Below are the code and all the weights of a small trained network. Each question names an input and a target symbol and asks about switching units off, where a switched-off unit gives its printed mean instead of its output.

import numpy as np


def w(rows, s, z=0):
    codes = np.array(rows[::2]) - 128.0
    scale = np.full(codes.shape[1], s)
    scale[-1] = z or s
    return codes * scale


def norm(h):
    return h / np.sqrt((h * h).mean(-1, keepdims=True) + 1e-5)


def f(y):
    return np.maximum(y, 0)


def softmax(a):
    e = np.exp(a - a.max(-1, keepdims=True))
    return e / e.sum(-1, keepdims=True)


def log_softmax(a):
    a = a - a.max(-1, keepdims=True)
    return a - np.log(np.exp(a).sum(-1, keepdims=True))


def net(x, mask):
    ids = ['ΔΣβγεζηλμξτφω'.index(c) for c in x.split()]
    T = len(ids)
    res = E[ids] + P[:T]
    r = norm(res)
    for j in range(3):
        rows = slice(4 * j, 4 * j + 4)
        q, k, v = (r @ M[0][rows].T for M in (Q, K, V))
        z = softmax(np.where(np.tri(T) > 0, q @ k.T / 4**0.5, -1e9)) @ v
        o = O[0][rows]
        res = res + np.where(mask[j], z, o[:, -1]) @ o[:, :-1]
    y = f(norm(res) @ A[0][:, :-1].T + A[0][:, -1])
    res = res + np.where(mask[3:7], y, B[0][:, -1]) @ B[0][:, :-1]
    return log_softmax(norm(res)[-1] @ U[:, :-1].T + U[:, -1])


Q, K, V, O, A, B = {}, {}, {}, {}, {}, {}
E = w([
[135,80,188,179,85],'Δ',
[191,116,126,96,82],'Σ',
[172,123,124,97,85],'β',
[150,223,130,89,126],'γ',
[108,58,106,143,137],'ε',
[186,118,119,89,80],'ζ',
[62,109,98,154,78],'η',
[85,54,54,32,252],'λ',
[82,95,236,47,118],'μ',
[157,131,32,114,99],'ξ',
[186,121,135,101,85],'τ',
[180,125,123,99,88],'φ',
[210,130,88,206,134],'ω',
],0.029)
P = w([
[84,204,143,147,170],'0',
[142,160,142,135,169],'1',
[157,150,137,121,151],'2',
[160,146,134,118,128],'3',
[161,144,130,115,107],'4',
[165,141,127,115,90],'5',
[169,134,124,118,79],'6',
[173,125,119,116,62],'7',
[178,120,112,115,49],'8',
[186,115,110,120,34],'9',
[196,109,105,118,16],'10',
[205,113,106,116,8],'11',
],0.011)
Q[0] = w([
[132,146,131,89,136],'head 1',
[142,147,66,129,134],'head 1',
[104,117,92,64,117],'head 1',
[136,54,140,84,139],'head 1',
[151,157,141,69,197],'head 2',
[175,179,125,106,117],'head 2',
[163,28,94,194,150],'head 2',
[171,130,136,167,21],'head 2',
[166,148,149,86,194],'head 3',
[140,93,8,191,30],'head 3',
[61,57,136,193,124],'head 3',
[102,137,98,158,162],'head 3',
],0.019)
K[0] = w([
[134,155,113,101,180],'head 1',
[140,150,93,87,99],'head 1',
[101,131,101,76,118],'head 1',
[137,54,148,87,132],'head 1',
[102,195,149,110,187],'head 2',
[130,163,93,117,79],'head 2',
[107,78,4,212,145],'head 2',
[147,109,119,181,36],'head 2',
[123,159,133,114,223],'head 3',
[189,123,72,178,46],'head 3',
[135,56,129,141,103],'head 3',
[117,97,50,154,134],'head 3',
],0.019)
V[0] = w([
[67,128,156,9,142],'head 1',
[90,204,114,163,88],'head 1',
[79,152,145,190,99],'head 1',
[179,133,178,123,93],'head 1',
[180,76,106,146,93],'head 2',
[122,166,136,229,150],'head 2',
[129,76,71,147,120],'head 2',
[166,76,111,107,25],'head 2',
[162,96,170,164,218],'head 3',
[118,138,63,101,197],'head 3',
[190,98,150,55,165],'head 3',
[189,212,82,206,89],'head 3',
],0.016)
O[0] = w([
[71,94,211,48,128,88],'head 1',
[98,114,72,156,1,76],'head 1',
[86,196,137,119,55,115],'head 1',
[131,62,124,157,115,124],'head 1',
[75,171,109,158,39,220],'head 2',
[200,121,146,125,120,87],'head 2',
[137,149,92,132,52,224],'head 2',
[78,122,115,158,26,251],'head 2',
[94,183,119,212,34,71],'head 3',
[106,142,31,130,69,77],'head 3',
[134,211,117,67,82,132],'head 3',
[210,194,127,143,240,148],'head 3',
],0.013)
A[0] = w([
[176,69,143,161,97,70],'neuron 1',
[111,134,127,137,71,146],'neuron 2',
[151,118,252,103,99,152],'neuron 3',
[172,145,127,203,204,3],'neuron 4',
],0.017,0.012)
B[0] = w([
[244,87,117,96,145,151],'neuron 1',
[203,101,167,112,172,245],'neuron 2',
[144,80,122,171,46,184],'neuron 3',
[36,247,147,190,159,135],'neuron 4',
],0.016,0.012)
U = w([
[166,114,123,78,101,12],'Δ',
[117,195,132,193,145,253],'Σ',
[151,214,170,84,72,80],'β',
[56,152,92,174,29,138],'γ',
[76,151,218,123,122,237],'ε',
[87,150,103,82,131,224],'ζ',
[148,38,113,155,179,125],'η',
[144,158,170,112,180,245],'λ',
[165,167,140,93,91,17],'μ',
[148,152,143,121,102,31],'ξ',
[160,135,253,225,133,65],'τ',
[144,138,22,116,120,42],'φ',
[140,136,133,127,113,62],'ω',
],0.012,0.005)

Each question gives the input, a string of symbols that net reads in full, and the target symbol t.
The units are the heads (4 rows each of Q, K, V and O) and the neurons (one row each of A and B). Each row of codes is followed by its name. A weight is (code - 128) times the scale printed after its matrix; where a second scale follows, it is the last column's (O, A, B and U).
mask holds one flag per unit, heads first, then neurons. A switched-off unit (its flag False) gives its mean, the last column of its rows in O or B, instead of its output. The means were averaged over made-up inputs and are rounded, as every weight is.
A unit's drop is (log p(t) with every unit on - log p(t) with that unit switched off) / (log p(t) with every unit on - log p(t) with every unit switched off).
unit that matters most: the unit with the biggest drop
top k neurons: the k neurons with the biggest drops, biggest first
heads that matter: for each layer, one digit per head in row order, 1 if its drop is at least 0.15 and else 0, layers parted by /
drop of u: that unit's drop, to one decimal
input φ Δ ε μ ε Δ Δ ε, target τ: unit that matters most => head 3
input ε ω ζ η, target η: heads that matter => 011
input ω ζ ξ ε ε, target γ: heads that matter => 011
input ε τ φ φ ε ε Δ ε, target τ: heads that matter => 111
input ξ λ ε, target γ: heads that matter => 001
input ζ ε ε μ μ ω, target Σ: heads that matter => 001
input ε η ε γ, target λ: heads that matter => 011
input φ ζ φ, target λ: heads that matter => 111
input ω Δ ζ, target Σ: top 2 neurons => [neuron 4; neuron 2]
input γ ε ζ, target φ: heads that matter => 111
input ε Σ λ, target ζ: drop of neuron 3 => 0.0
input ω ξ ε φ, target Σ: drop of head 1 => 0.2
input ε ω ε γ, target λ: drop of head 3 => 0.2
input φ ω φ, target λ: drop of neuron 1 => 0.0
input ε η ε φ ε ω, target Σ: top neuron => [neuron 4]
